Here is a tiny trained network, its code and every weight. The questions are about switching its units off for an input and a class, where a switched-off unit gives its printed mean instead of its output.

import numpy as np


def w(rows, s, z=0):
    codes = np.array(rows[::2]) - 128.0
    scale = np.full(codes.shape[1], s)
    scale[-1] = z or s
    return codes * scale


def f(y):
    return np.maximum(y, 0)


def log_softmax(a):
    a = a - a.max(-1, keepdims=True)
    return a - np.log(np.exp(a).sum(-1, keepdims=True))


def net(x, mask):
    res = np.array(x, float).reshape(1, 7) / 4 @ E
    y = f(res @ A[0][:, :-1].T + A[0][:, -1])
    res = res + np.where(mask, y, B[0][:, -1]) @ B[0][:, :-1]
    return log_softmax(res[-1] @ U[:, :-1].T + U[:, -1])


A, B = {}, {}
E = w([
[123,156,134,123,83,107,95,210],'x0',
[93,172,86,123,191,110,168,108],'x1',
[144,111,28,106,178,124,158,94],'x2',
[148,176,96,137,118,131,154,62],'x3',
[119,79,55,1,159,168,88,118],'x4',
[156,100,41,212,135,126,233,116],'x5',
[83,221,123,179,200,193,107,45],'x6',
],0.011)
A[0] = w([
[159,167,170,238,133,119,143,101,251],'N1',
[151,2,104,114,50,76,75,137,222],'N2',
[166,103,170,114,62,134,137,130,172],'N3',
[104,109,184,193,120,153,136,176,105],'N4',
[123,89,166,121,87,79,128,106,93],'N5',
[73,158,121,119,93,215,115,110,119],'N6',
[174,51,143,118,28,92,126,166,135],'N7',
[49,115,171,72,157,106,65,92,151],'N8',
[115,95,177,138,126,89,121,181,118],'N9',
[180,102,133,81,124,147,38,195,207],'N10',
[61,162,137,74,119,145,29,141,200],'N11',
],0.0092,0.0023)
B[0] = w([
[69,178,106,254,126,4,156,64,246],'N1',
[221,57,117,60,102,90,174,135,242],'N2',
[108,93,210,117,101,81,139,207,188],'N3',
[131,135,204,149,157,121,128,128,193],'N4',
[128,50,145,138,174,171,177,164,170],'N5',
[119,170,88,161,122,137,110,143,188],'N6',
[138,68,148,156,99,157,170,156,235],'N7',
[126,181,144,90,163,126,126,188,230],'N8',
[136,93,128,140,118,105,105,142,192],'N9',
[156,123,164,106,127,138,124,215,235],'N10',
[120,233,175,75,188,185,25,172,250],'N11',
],0.0088,0.011)
U = w([
[120,171,147,111,111,145,6,178,190],'0',
[54,148,135,225,100,85,114,133,75],'1',
[131,124,23,123,179,128,151,107,215],'2',
[177,59,166,132,57,118,93,174,9],'3',
],0.012,0.0016)

Each question gives the input, the list of numbers given to net, and the class t.
The units are the neurons (one row each of A and B). Each row of codes is followed by its name. A weight is (code - 128) times the scale printed after its matrix; where a second scale follows, it is the last column's (A, B and U).
mask holds one flag per neuron, in row order. A switched-off neuron (its flag False) gives its mean, the last column of its row in B, instead of its output. The means were averaged over made-up inputs and are rounded, as every weight is.
A unit's drop is (log p(t) with every unit on - log p(t) with that unit switched off) / (log p(t) with every unit on - log p(t) with every unit switched off).
The circuit of an input: a set's keep is (log p(t) with only the set's units on - log p(t) with every unit switched off) / (log p(t) with every unit on - log p(t) with every unit switched off). Starting from all 11 units, units are removed one at a time, each time the one whose removal leaves the highest keep (on an exact tie, the one counted first), for as long as the keep stays at least 0.8.
circuit, biggest first: the units of the circuit, biggest drop first
top k neurons: the k neurons with the biggest drops, biggest first
drop when u is switched off: that unit's drop, to one decimal
input [2,1,-5,-7,5,7,5], class 2: top 2 neurons -> [N11; N1]
input [6,7,-6,-3,3,8,-1], class 2: top 2 neurons -> [N1; N3]
input [6,8,3,-4,0,0,-3], class 2: circuit, biggest first -> [N11; N3]
input [-7,-6,-7,2,-1,-2,1], class 1: circuit, biggest first -> [N1; N2]
input [5,7,-8,4,6,5,3], class 2: top 2 neurons -> [N11; N10]
input [1,-1,2,-6,1,6,2], class 2: top neuron -> [N1]
input [-2,7,-4,-3,2,2,0], class 2: top 2 neurons -> [N11; N1]
input [-5,-5,7,-3,-6,0,-1], class 1: top 2 neurons -> [N1; N10]
input [-1,2,-4,0,-3,0,-2], class 1: drop when N2 is switched off -> 0.1
input [4,-3,-4,4,-8,-2,-3], class 1: drop when N1 is switched off -> 3.2
input [-4,-6,-8,-5,-3,-1,3], class 1: drop when N1 is switched off -> 0.7
